Below is a small trained network, with its code and all its weights. Each question gives an input and a class and asks what happens when units are switched off, that is, made to give their printed mean instead of their output.

import numpy as np


def w(rows, s, z=0):
    codes = np.array(rows[::2]) - 128.0
    scale = np.full(codes.shape[1], s)
    scale[-1] = z or s
    return codes * scale


def f(y):
    return y / 2 * (1 + np.tanh(0.7978845608 * (y + 0.044715 * y**3)))


def log_softmax(a):
    a = a - a.max(-1, keepdims=True)
    return a - np.log(np.exp(a).sum(-1, keepdims=True))


def net(x, mask):
    res = np.array(x, float).reshape(1, 6) / 4 @ E
    y = f(res @ A[0][:, :-1].T + A[0][:, -1])
    res = res + np.where(mask, y, B[0][:, -1]) @ B[0][:, :-1]
    return log_softmax(res[-1] @ U[:, :-1].T + U[:, -1])


A, B = {}, {}
E = w([
[156,140,114,127],'x0',
[147,136,121,123],'x1',
[104,116,137,134],'x2',
[158,76,121,95],'x3',
[182,184,174,52],'x4',
[89,142,77,8],'x5',
],0.012)
A[0] = w([
[124,74,105,182,178],'n1',
[222,99,180,179,83],'n2',
[123,93,114,63,155],'n3',
[112,135,103,107,56],'n4',
[63,132,115,184,83],'n5',
[99,222,124,143,82],'n6',
[131,133,74,166,107],'n7',
[112,75,67,145,97],'n8',
[193,127,69,134,255],'n9',
[100,186,132,143,185],'n10',
[48,87,177,163,209],'n11',
[101,85,104,174,163],'n12',
[69,220,81,179,103],'n13',
[168,151,214,111,180],'n14',
[105,152,129,55,103],'n15',
[143,89,40,207,122],'n16',
[88,184,4,75,105],'n17',
[130,166,150,122,86],'n18',
[129,135,98,138,252],'n19',
[106,106,113,141,151],'n20',
],0.012,0.0047)
B[0] = w([
[122,132,93,100,233],'n1',
[149,144,101,178,249],'n2',
[110,137,148,187,212],'n3',
[254,92,164,210,135],'n4',
[180,113,113,109,198],'n5',
[144,87,199,133,166],'n6',
[166,152,178,130,160],'n7',
[181,108,186,66,188],'n8',
[4,161,183,88,208],'n9',
[80,130,144,99,175],'n10',
[98,169,104,143,237],'n11',
[143,153,132,114,219],'n12',
[150,84,215,68,197],'n13',
[128,158,134,103,235],'n14',
[134,91,91,176,213],'n15',
[154,146,155,90,244],'n16',
[175,106,116,227,254],'n17',
[164,116,136,111,140],'n18',
[61,172,120,101,188],'n19',
[156,152,106,73,160],'n20',
],0.0071,0.0074)
U = w([
[193,90,98,253,57],'0',
[153,68,180,99,204],'1',
[107,185,66,120,202],'2',
[127,123,117,122,154],'3',
[118,191,52,107,145],'4',
[236,73,152,27,1],'5',
],0.011,0.0044)

Each question gives the input, the list of numbers given to net, and the class t.
The units are the neurons (one row each of A and B). Each row of codes is followed by its name. A weight is (code - 128) times the scale printed after its matrix; where a second scale follows, it is the last column's (A, B and U).
mask holds one flag per neuron, in row order. A switched-off neuron (its flag False) gives its mean, the last column of its row in B, instead of its output. The means were averaged over made-up inputs and are rounded, as every weight is.
A unit's drop is (log p(t) with every unit on - log p(t) with that unit switched off) / (log p(t) with every unit on - log p(t) with every unit switched off).
The circuit of an input: a set's keep is (log p(t) with only the set's units on - log p(t) with every unit switched off) / (log p(t) with every unit on - log p(t) with every unit switched off). Starting from the 12 units with the biggest drops (on a tie, the unit counted first), units are removed one at a time, each time the one whose removal leaves the highest keep (on an exact tie, the one counted first), for as long as the keep stays at least 0.8.
units of the circuit, in order: the units of the circuit, biggest drop first
unit that matters most: the unit with the biggest drop
k most important neurons: the k neurons with the biggest drops, biggest first
input [-4,1,1,6,8,8], class 0: units of the circuit, in order -> n17, n15, n3
input [7,-8,-3,-8,8,3], class 1: unit that matters most -> n6
input [-7,4,-7,-6,-8,8], class 0: 2 most important neurons -> n17, n4
input [6,-7,-5,8,-8,-5], class 1: units of the circuit, in order -> n8, n16
input [2,5,0,-6,4,-5], class 1: units of the circuit, in order -> n6, n17
input [-7,-4,-4,-7,5,1], class 1: units of the circuit, in order -> n6, n13
input [-1,2,-6,-7,-4,5], class 1: units of the circuit, in order -> n13, n6
input [-6,-5,-4,4,6,1], class 2: 3 most important neurons -> n13, n8, n6
input [4,-7,-2,7,-5,-5], class 1: units of the circuit, in order -> n16, n17
input [-6,-2,4,4,-1,-1], class 2: units of the circuit, in order -> n13, n11, n17
input [0,-2,7,-3,-4,-6], class 4: units of the circuit, in order -> n11, n17, n1
input [6,2,4,7,-6,-5], class 1: 3 most important neurons -> n8, n16, n9
input [-6,2,8,4,3,0], class 4: units of the circuit, in order -> n13, n8
input [-7,2,-5,-6,-8,-2], class 5: unit that matters most -> n13
input [-1,1,5,4,5,-3], class 4: units of the circuit, in order -> n13, n8, n6
input [-2,-1,6,0,-7,0], class 5: 3 most important neurons -> n8, n5, n16
input [0,-3,6,1,2,-3], class 4: 2 most important neurons -> n17, n13
input [8,8,7,-4,-2,-3], class 2: 2 most important neurons -> n17, n8
input [-1,-7,-7,-3,-8,4], class 5: 2 most important neurons -> n8, n13
input [8,5,-3,3,-7,-7], class 2: unit that matters most -> n9
input [-7,7,1,-6,-8,6], class 5: 3 most important neurons -> n13, n8, n5
input [0,-3,-6,-5,8,8], class 0: 2 most important neurons -> n17, n15
input [7,-1,-1,6,0,0], class 2: 2 most important neurons -> n13, n9
input [-6,5,2,4,0,-3], class 2: 2 most important neurons -> n17, n13
